What each symbol does to the states:
κ: Fon->Bot, Miv->Bel, Buz->Nuf, Piv->Gub, Fab->Lud, Dem->Tas, Kig->Suk, Sed->Lum, Sul->Pab, Rit->Pum, Vid->Rit, Soz->Mik, Nir->Mub, Med->Ziv, Kov->Kal, Lov->Vup, Zem->Dom, Tad->Lon, Gil->Gos, Maf->Zem, Pip->Gib, Vem->Gil, Gub->Dof, Bul->Dap, Taz->Ret, Ret->Piv, Ziv->Nin, Mul->Lup, Kom->Dip, Riz->Gik, Gaz->Gen, Suk->Zos, Zov->Sed, Gen->Nur, Dag->Zon, Vud->Mun, Tus->Fum, Bot->Bub, Sud->Miv, Gib->Pag, Lem->Pep, Bub->Vum, Pum->Vud, Geg->Fub, Kib->Kel, Mik->Vid, Zon->Pon, Vak->Bak, Reb->Ked, Rez->Kep, Lud->Nim, Nuf->Kib, Mur->Buz, Dom->Zov, Vum->Bal, Lon->Vak, Zos->Gaz, Vok->Gol, Bak->Soz, Nim->Riz, Lum->Vem, Bal->Pir, Raz->Lem, Tas->Bet, Ruv->Zul, Vup->Mul, Tuk->Fom, Ked->Dis, Mar->Fam, Gik->Ded, Fes->Tad, Fum->Sul, Mun->Zod, Dof->Lol, Kal->Sus, Ded->Muk, Gol->Kov, Lar->Taz, Dis->Bul, Nar->Suf, Dif->Lar, Bel->Pog, Nur->Mip, Pib->Vok, Kel->Fes, Mal->Mim, Gos->Ruv, Pif->Kom, Biv->Geg, Pog->Dif, Pon->Reb, Suf->Pib, Kep->Biv, Kog->Fon, Nin->Mar, Pep->Ger, Vam->Maf, Pag->Vam, Dip->Fab, Mub->Pif, Fam->Nar, Fub->Kaz, Ger->Tuk, Bet->Raz, Mim->Pip, Zul->Dag, Gev->Med, Pab->Lov, Pir->Riv, Lup->Mur, Sus->Nir, Kaz->Kig, Dap->Dem, Muk->Mal, Lol->Gev, Riv->Tus, Zod->Rez, Mip->Sud, Fom->Kog
λ: Fon->Ziv, Miv->Bul, Buz->Dip, Piv->Pep, Fab->Kib, Dem->Dif, Kig->Ruv, Sed->Biv, Sul->Kov, Rit->Pag, Vid->Gib, Soz->Mim, Nir->Mul, Med->Fon, Kov->Pab, Lov->Sus, Zem->Zod, Tad->Gik, Gil->Kaz, Maf->Mun, Pip->Vid, Vem->Fub, Gub->Ger, Bul->Bel, Taz->Raz, Ret->Lem, Ziv->Bot, Mul->Mub, Kom->Buz, Riz->Tad, Gaz->Zon, Suk->Zul, Zov->Kep, Gen->Pon, Dag->Gaz, Vud->Maf, Tus->Vok, Bot->Nin, Sud->Dis, Gib->Rit, Lem->Piv, Bub->Mar, Pum->Vam, Geg->Vem, Kib->Lud, Mik->Pip, Zon->Gen, Vak->Muk, Reb->Mip, Rez->Zov, Lud->Kel, Nuf->Fab, Mur->Kom, Dom->Rez, Vum->Fam, Lon->Ded, Zos->Dag, Vok->Fum, Bak->Mal, Nim->Fes, Lum->Geg, Bal->Nar, Raz->Ret, Tas->Lar, Ruv->Suk, Vup->Nir, Tuk->Lol, Ked->Sud, Mar->Vum, Gik->Lon, Fes->Riz, Fum->Gol, Mun->Zem, Dof->Tuk, Kal->Lov, Ded->Vak, Gol->Sul, Lar->Bet, Dis->Miv, Nar->Pir, Dif->Tas, Bel->Dap, Nur->Reb, Pib->Tus, Kel->Nim, Mal->Soz, Gos->Kig, Pif->Mur, Biv->Lum, Pog->Dem, Pon->Nur, Suf->Riv, Kep->Sed, Kog->Med, Nin->Bub, Pep->Gub, Vam->Vud, Pag->Pum, Dip->Nuf, Mub->Lup, Fam->Bal, Fub->Gil, Ger->Dof, Bet->Taz, Mim->Mik, Zul->Zos, Gev->Kog, Pab->Kal, Pir->Suf, Lup->Pif, Sus->Vup, Kaz->Gos, Dap->Pog, Muk->Bak, Lol->Fom, Riv->Pib, Zod->Dom, Mip->Ked, Fom->Gev
ξ: Fon->Mur, Miv->Mar, Buz->Mun, Piv->Kov, Fab->Dom, Dem->Pir, Kig->Piv, Sed->Dem, Sul->Bak, Rit->Gen, Vid->Gaz, Soz->Suk, Nir->Gib, Med->Pif, Kov->Mal, Lov->Mik, Zem->Dis, Tad->Geg, Gil->Raz, Maf->Ked, Pip->Dag, Vem->Bet, Gub->Kal, Bul->Vum, Taz->Vok, Ret->Gol, Ziv->Kom, Mul->Rit, Kom->Maf, Riz->Lum, Gaz->Lol, Suk->Gub, Zov->Dap, Gen->Gev, Dag->Tuk, Vud->Mip, Tus->Lon, Bot->Buz, Sud->Nin, Gib->Zon, Lem->Sul, Bub->Nuf, Pum->Nur, Geg->Lar, Kib->Rez, Mik->Zos, Zon->Fom, Vak->Kaz, Reb->Fon, Rez->Bel, Lud->Zov, Nuf->Zod, Mur->Vud, Dom->Bul, Vum->Kib, Lon->Fub, Zos->Dof, Vok->Ded, Bak->Kig, Nim->Sed, Lum->Tas, Bal->Kel, Raz->Fum, Tas->Riv, Ruv->Pep, Vup->Vid, Tuk->Vup, Ked->Bot, Mar->Fab, Gik->Vem, Fes->Biv, Fum->Vak, Mun->Sud, Dof->Sus, Kal->Mim, Ded->Gil, Gol->Muk, Lar->Pib, Dis->Bub, Nar->Nim, Dif->Suf, Bel->Fam, Nur->Med, Pib->Gik, Kel->Kep, Mal->Ruv, Gos->Lem, Pif->Vam, Biv->Dif, Pog->Nar, Pon->Kog, Suf->Riz, Kep->Pog, Kog->Lup, Nin->Dip, Pep->Pab, Vam->Reb, Pag->Pon, Dip->Zem, Mub->Pag, Fam->Lud, Fub->Taz, Ger->Lov, Bet->Tus, Mim->Zul, Zul->Ger, Gev->Mub, Pab->Soz, Pir->Fes, Lup->Pum, Sus->Pip, Kaz->Ret, Dap->Bal, Muk->Gos, Lol->Nir, Riv->Tad, Zod->Miv, Mip->Ziv, Fom->Mul
θ: Fon->Ked, Miv->Rez, Buz->Bub, Piv->Suk, Fab->Fam, Dem->Lum, Kig->Soz, Sed->Riz, Sul->Pep, Rit->Lup, Vid->Mul, Soz->Lov, Nir->Gev, Med->Mip, Kov->Gub, Lov->Tuk, Zem->Fab, Tad->Tus, Gil->Muk, Maf->Dip, Pip->Nir, Vem->Ded, Gub->Zos, Bul->Zov, Taz->Kaz, Ret->Kig, Ziv->Sud, Mul->Kog, Kom->Nin, Riz->Pib, Gaz->Rit, Suk->Mik, Zov->Nim, Gen->Pum, Dag->Gib, Vud->Buz, Tus->Raz, Bot->Dis, Sud->Zod, Gib->Mub, Lem->Ruv, Bub->Bul, Pum->Mur, Geg->Lon, Kib->Bal, Mik->Vup, Zon->Pag, Vak->Sul, Reb->Maf, Rez->Kel, Lud->Nar, Nuf->Vum, Mur->Bot, Dom->Lud, Vum->Dap, Lon->Fum, Zos->Vid, Vok->Ret, Bak->Pab, Nim->Suf, Lum->Gik, Bal->Dem, Raz->Gos, Tas->Vem, Ruv->Mim, Vup->Fom, Tuk->Zon, Ked->Zem, Mar->Bel, Gik->Vok, Fes->Riv, Fum->Lem, Mun->Nuf, Dof->Gaz, Kal->Dof, Ded->Gol, Gol->Piv, Lar->Fub, Dis->Dom, Nar->Dif, Dif->Geg, Bel->Kep, Nur->Vud, Pib->Taz, Kel->Pir, Mal->Kal, Gos->Mal, Pif->Ziv, Biv->Tad, Pog->Biv, Pon->Vam, Suf->Lar, Kep->Fes, Kog->Reb, Nin->Miv, Pep->Zul, Vam->Kom, Pag->Pif, Dip->Mar, Mub->Med, Fam->Pog, Fub->Vak, Ger->Dag, Bet->Gil, Mim->Sus, Zul->Pip, Gev->Nur, Pab->Ger, Pir->Tas, Lup->Fon, Sus->Lol, Kaz->Bak, Dap->Sed, Muk->Kov, Lol->Gen, Riv->Bet, Zod->Kib, Mip->Mun, Fom->Pon

In the rows, 558 means zero.

The rows follow the links: the fewer symbols apart two states are, the more alike their rows tend to be.

Each row is also shifted at random along 10 hidden directions that mean nothing.

Some states, each with a row of numbers:
Zos: 320	491	589	569	457	506	590	544	576	561	585	514	404	417	490	513	519	544	479	619	507	581	558	526	379	521	571	577	474	599	555	544	624	535	522	597	582	572	608	495	511	530	703	551	512	565	500	551	471	545	527	618	644	550	651	535	621
Bot: 551	543	479	706	538	566	735	486	523	443	412	489	615	516	595	699	391	483	471	616	449	575	489	477	410	533	529	593	611	473	595	585	548	509	734	560	532	633	523	654	499	611	613	519	584	391	613	580	403	531	624	524	706	534	420	566	735
Dip: 385	553	534	624	671	535	565	484	548	575	572	537	631	653	638	553	586	508	504	518	570	448	530	512	610	578	551	560	529	468	419	558	502	570	523	468	563	532	586	555	568	506	471	315	638	490	607	606	339	787	590	490	553	575	583	507	424
Piv: 517	599	516	578	501	606	586	623	502	548	404	566	422	569	485	689	486	692	549	581	577	553	568	576	485	521	551	571	544	638	625	525	622	691	545	540	527	621	522	613	527	556	628	614	509	563	651	553	384	395	486	656	603	569	478	532	517
Kom: 766	627	616	419	589	441	552	580	592	577	539	559	380	368	595	561	550	517	495	478	520	519	510	579	646	638	582	596	506	582	634	466	493	595	542	570	614	613	587	512	566	563	421	649	584	681	543	611	476	683	583	534	495	410	662	510	558
Zem: 656	604	531	575	549	480	624	524	549	546	513	542	534	436	619	612	526	528	538	564	512	546	527	519	510	598	550	538	600	530	620	533	507	547	602	527	566	577	560	547	548	601	533	619	592	545	588	604	434	619	622	525	558	493	545	514	585
Dom: 843	649	583	492	579	497	541	574	543	619	614	597	507	482	632	461	626	623	646	535	572	495	552	595	631	594	562	417	463	664	658	490	514	630	459	556	567	524	556	440	600	596	546	694	584	656	494	631	600	681	582	522	454	573	673	497	501
Sed: 721	565	485	572	573	649	526	619	451	589	537	595	578	706	562	450	548	550	673	532	619	523	578	680	645	540	602	611	417	511	588	573	548	570	567	550	461	508	447	544	641	550	653	494	548	468	525	518	508	695	478	499	581	671	521	678	631
Lum: 406	529	494	566	552	579	528	580	553	536	555	592	512	625	556	544	528	526	528	560	603	529	613	552	507	550	566	632	505	483	524	577	564	534	568	517	497	514	500	551	597	555	570	434	529	540	585	505	428	601	545	531	605	562	540	658	574
Kib: 750	610	532	677	558	519	557	505	531	527	689	513	546	648	604	544	491	533	526	689	532	526	571	468	494	466	583	463	451	704	498	569	582	617	499	555	563	473	528	622	582	543	575	562	567	592	481	531	737	461	626	490	631	618	609	584	609
Tas: 688	541	502	541	559	606	504	661	539	564	577	648	442	715	542	539	531	594	571	553	631	515	601	632	550	510	602	577	457	542	549	537	593	615	477	527	508	531	473	540	640	542	552	463	524	624	588	519	504	471	478	549	536	600	585	667	510
Mar: 662	551	566	525	677	554	602	487	568	594	593	592	747	593	640	505	589	549	590	535	570	514	537	561	593	583	505	455	620	495	576	525	487	504	570	591	558	542	542	445	570	584	479	528	634	504	556	663	611	671	563	506	458	603	586	522	499
Lov: 375	510	578	518	470	567	595	583	565	634	532	563	478	592	504	511	531	558	727	570	520	600	512	699	662	535	591	559	441	601	659	482	612	540	557	673	608	636	538	608	539	570	648	699	519	564	490	567	663	474	434	623	584	603	602	527	662
Bet: 653	524	532	625	541	631	584	531	621	495	530	598	735	688	593	603	574	600	637	582	574	587	589	518	558	553	486	468	655	530	583	598	589	498	614	573	528	551	512	635	516	644	537	572	518	536	587	526	694	435	608	582	582	614	449	581	574
Bul: 706	627	521	529	665	487	535	511	533	594	572	575	611	566	591	725	498	472	490	609	593	594	555	517	565	592	558	611	752	468	527	565	477	501	668	542	562	551	521	619	612	530	335	576	616	529	689	583	526	492	579	495	502	477	482	599	525
Riz: 629	534	465	581	421	583	539	656	514	545	586	591	468	634	534	503	513	536	667	593	566	595	606	644	520	498	635	618	477	559	624	562	596	553	527	538	516	503	462	603	628	590	696	636	500	597	507	458	666	383	510	537	601	581	529	681	684
Miv: 856	635	508	619	531	470	556	463	514	569	541	502	416	545	609	635	399	417	580	674	512	587	518	532	615	552	597	648	375	635	597	544	569	543	712	599	541	549	496	729	575	552	531	658	570	521	507	542	536	605	607	473	729	502	562	593	794
Kog: 541	537	582	518	553	566	607	619	540	513	527	564	486	397	514	572	528	575	441	524	504	592	514	567	431	539	581	581	602	544	583	575	554	582	565	555	566	614	618	430	578	548	621	572	595	560	557	615	518	491	551	556	495	494	592	548	572
Med: 432	594	578	685	562	578	584	548	533	481	541	473	519	556	578	543	564	564	496	534	488	496	507	499	599	538	581	541	424	634	470	609	568	655	525	492	570	573	630	625	530	535	621	451	577	533	506	542	475	709	651	520	642	576	574	511	575
Vok: 617	522	578	488	515	526	475	492	637	550	586	578	450	501	568	487	544	539	531	580	587	555	617	494	518	566	517	605	389	647	567	541	623	541	571	589	522	494	562	503	532	566	584	562	526	636	460	546	580	606	588	572	633	500	665	558	613
Kal: 364	493	590	500	617	602	671	529	600	565	460	574	755	552	510	654	538	587	551	542	549	608	534	576	518	588	472	518	824	424	624	522	531	446	651	670	591	673	539	542	473	595	474	588	543	459	671	613	578	451	478	653	503	585	441	531	530
Mun: 285	635	530	590	569	531	737	578	587	510	419	590	562	508	634	710	529	668	614	529	471	497	480	553	583	589	512	369	646	574	704	473	503	640	560	543	618	696	569	587	521	683	486	697	591	598	657	677	462	471	614	577	479	527	510	430	497
Vup: 405	506	685	408	671	479	584	479	677	573	581	595	402	378	512	616	465	522	336	600	530	569	515	487	442	577	493	538	520	575	559	491	584	495	632	724	609	666	626	411	514	522	399	513	565	607	564	683	469	591	526	602	542	469	743	530	575
Soz: 591	500	628	584	615	602	586	477	591	540	574	503	627	640	529	490	527	577	480	588	558	502	560	502	525	516	495	507	466	619	499	527	614	561	524	662	563	571	547	552	459	518	572	423	519	505	503	557	594	636	518	619	657	664	603	542	560
Kig: 687	517	558	623	492	644	562	592	526	535	573	533	615	660	510	475	587	682	584	574	576	534	600	559	466	467	546	485	525	668	539	555	638	654	412	549	541	515	544	532	513	543	731	535	515	567	507	519	684	411	505	636	581	678	546	529	485
Mip: 539	598	550	541	593	503	604	577	559	521	501	543	399	520	566	678	447	509	446	548	499	531	495	551	572	552	597	624	523	563	557	505	537	620	586	552	601	642	564	621	571	536	446	542	595	604	609	591	449	499	563	529	569	452	579	550	581
Muk: 820	565	598	355	641	542	447	496	605	634	491	592	581	544	526	641	526	479	564	524	640	637	581	595	715	646	514	742	645	505	599	516	539	464	727	660	546	578	513	607	544	524	339	648	561	562	610	565	612	554	487	590	536	437	513	584	588
Kov: 547	608	594	551	630	571	508	508	563	573	486	522	497	638	525	648	520	591	493	570	605	509	568	512	651	575	519	606	483	633	497	530	591	635	578	586	552	590	546	679	494	497	443	478	523	551	614	535	421	640	533	615	649	567	538	533	502
Tus: 516	593	507	562	543	637	484	660	532	595	447	671	448	662	577	550	663	726	683	463	664	468	594	638	655	599	552	517	422	563	582	556	590	691	469	433	475	550	544	517	601	581	606	474	534	601	635	570	236	705	524	594	509	612	554	528	376
Rez: 583	604	494	577	586	564	595	518	498	578	527	576	546	614	596	582	455	527	626	621	548	549	534	589	592	531	563	548	447	595	628	534	549	568	651	604	518	559	482	586	604	580	573	624	592	497	536	605	569	562	540	493	600	591	554	589	678
Vud: 537	568	529	572	531	554	598	597	523	552	510	528	508	583	570	577	513	494	614	514	495	566	490	639	676	550	628	641	512	536	579	535	534	583	581	541	595	609	552	654	585	555	566	599	596	551	543	553	583	522	540	519	564	510	535	550	637
Mim: 360	492	595	586	564	550	532	494	571	591	604	485	615	607	513	514	582	493	519	572	566	558	570	531	564	554	554	626	565	511	438	573	577	491	541	580	585	538	584	611	497	483	562	421	532	491	546	503	533	648	518	596	636	597	558	553	541
Fum: 671	503	520	543	429	585	461	572	531	581	555	555	602	490	539	430	669	576	642	511	618	606	643	573	494	578	562	659	573	531	557	621	587	521	526	466	487	436	575	475	558	556	755	579	538	538	501	492	542	611	558	586	567	547	522	552	537
Pif: 605	479	555	636	436	551	542	602	499	507	675	445	662	415	545	352	685	488	505	489	501	592	577	536	414	532	639	644	641	485	446	669	526	517	434	417	564	435	657	445	571	515	808	480	589	514	439	470	649	630	624	511	543	547	555	559	558
Fon: 621	547	558	528	565	616	588	666	502	578	521	589	476	609	566	441	580	609	637	442	533	486	486	714	675	529	627	547	382	582	600	501	553	676	442	537	569	606	562	471	615	543	655	526	607	587	495	620	530	619	471	534	475	597	645	521	524
Pum: 484	602	538	588	536	640	541	700	451	598	470	569	557	592	550	522	688	635	715	410	560	544	494	725	760	592	642	581	542	512	565	599	518	663	495	433	554	599	608	571	626	544	656	567	604	525	585	567	432	679	522	538	450	592	498	504	463

Start, symbols taken left to right, then the state you end at.
Answers are names.
334	495	582	412	549	491	386	490	619	633	665	546	483	551	526	463	592	462	512	541	627	565	642	531	594	563	572	751	481	583	440	531	585	524	510	547	572	445	597	517	572	459	517	496	574	648	481	517	638	566	514	565	565	450	678	549	496
κ ξ λ κ ξ ξ κ κ -> Gev
505	632	500	606	515	595	588	651	478	562	583	606	462	631	583	478	558	702	673	583	559	470	569	623	549	482	598	391	374	718	649	513	576	730	406	523	531	526	509	491	630	602	708	646	551	630	496	588	601	499	533	533	513	673	624	554	528
θ ξ θ κ λ -> Fub
604	496	602	495	585	600	588	511	554	565	481	528	676	466	514	487	582	579	502	511	583	556	579	544	474	599	478	594	628	486	586	549	552	489	595	621	517	570	552	438	469	548	620	494	531	442	563	575	444	726	504	632	584	595	520	542	552
κ κ ξ θ κ κ ξ -> Mur
613	516	616	503	666	671	556	465	582	581	480	576	577	732	558	440	500	622	605	533	594	456	541	600	699	528	471	523	234	686	585	471	639	627	574	716	509	596	502	517	489	536	584	447	550	499	448	634	564	752	453	603	654	689	663	521	597
θ θ λ κ θ -> Gen
631	583	549	602	666	596	550	525	566	501	564	558	721	645	593	585	574	540	483	557	611	515	605	472	557	598	497	531	662	460	494	616	506	500	609	542	505	522	504	593	545	573	429	407	528	487	631	505	497	703	625	522	583	610	457	656	530
λ θ θ ξ κ λ ξ -> Kig
765	574	481	694	552	498	535	518	473	546	590	503	408	593	584	600	453	463	425	646	553	515	553	487	429	496	626	661	420	561	430	590	577	610	549	455	516	486	540	611	605	467	602	375	600	508	573	527	318	616	586	478	686	542	587	598	583
ξ κ λ ξ λ κ -> Biv
780	581	615	566	690	574	502	395	685	511	531	562	714	676	623	663	543	509	529	590	604	558	579	421	714	634	429	536	577	561	504	591	567	465	735	641	536	565	531	724	468	589	293	491	527	529	594	536	618	686	671	556	662	546	495	572	597
λ ξ ξ ξ λ λ θ θ -> Ger
410	605	493	634	487	512	651	557	523	541	467	522	573	481	620	616	563	543	641	533	490	551	513	563	584	601	574	547	613	505	627	552	502	561	595	476	577	592	570	627	546	626	604	646	588	515	597	576	424	608	623	530	568	512	473	487	586
λ θ ξ κ θ λ κ -> Geg
688	506	526	561	527	546	597	572	512	555	548	528	527	529	578	466	525	470	553	508	513	541	517	620	540	539	616	658	477	490	560	538	537	541	546	533	554	550	548	506	588	534	657	497	607	510	498	571	507	630	523	507	575	534	593	568	631
κ κ θ ξ λ ξ ξ -> Nar
463	652	540	553	622	550	607	566	541	559	553	606	568	571	610	596	547	655	589	583	560	492	555	543	568	555	525	387	551	641	637	511	520	645	523	563	558	572	529	508	586	617	503	645	579	600	583	637	572	542	586	533	482	599	578	528	498
ξ κ κ κ ξ κ ξ κ λ -> Piv
631	510	613	562	509	575	600	533	558	584	517	547	459	479	518	493	517	550	602	590	512	593	500	613	553	553	552	544	375	606	636	545	624	517	625	677	550	629	570	526	512	563	685	602	521	496	468	594	500	680	508	598	653	610	635	542	720
λ θ θ ξ θ ξ ξ -> Mip
772	561	568	540	603	563	502	527	542	552	674	541	610	600	585	390	567	496	538	570	591	512	608	538	569	548	558	561	436	579	525	570	537	522	529	594	510	453	499	495	586	541	574	484	538	544	443	507	675	738	576	488	601	623	620	660	633
θ θ ξ θ λ κ ξ ξ λ -> Mal
590	505	530	439	544	597	563	650	595	571	561	680	580	589	557	494	586	611	638	502	606	559	600	654	535	563	546	517	611	481	670	508	545	520	513	585	533	559	489	423	609	627	558	608	534	625	570	578	639	445	481	576	432	569	572	622	523
ξ κ κ θ κ θ λ λ -> Tuk
564	536	526	593	418	572	494	611	564	536	592	577	456	537	538	485	621	678	579	572	590	542	641	521	417	503	566	521	475	683	550	575	643	663	401	457	522	462	589	484	560	570	748	580	519	668	503	514	567	429	576	611	566	568	608	519	464
λ κ λ ξ ξ κ -> Mik
480	544	575	559	553	570	597	612	533	520	514	576	380	425	495	627	484	595	417	579	512	588	505	553	400	512	585	569	513	593	560	582	601	618	582	562	553	633	622	463	583	526	630	538	583	561	577	626	417	479	540	568	546	511	621	548	580
λ κ λ θ λ κ -> Dom
665	601	487	601	566	519	573	566	497	583	572	569	627	569	593	648	552	537	578	594	569	587	557	556	510	555	586	548	731	487	555	577	500	542	573	483	557	527	536	581	616	562	515	606	609	529	649	571	548	444	576	510	488	539	474	565	505
κ κ ξ κ κ ξ -> Bet
650	540	578	543	561	491	469	545	552	567	670	468	541	564	545	534	551	357	491	535	525	612	535	565	668	556	659	768	578	504	411	598	521	499	572	523	621	511	601	676	600	456	473	505	606	577	502	470	720	542	577	478	579	445	573	605	624
θ ξ ξ ξ ξ λ ξ κ ξ -> Bul
626	556	539	476	677	565	503	533	559	572	591	599	533	679	560	555	462	454	495	576	619	530	586	575	621	557	560	660	474	498	524	533	535	508	635	630	515	537	457	571	615	516	406	443	557	540	566	538	561	624	503	493	589	554	584	701	628
ξ λ κ ξ κ ξ κ -> Lem
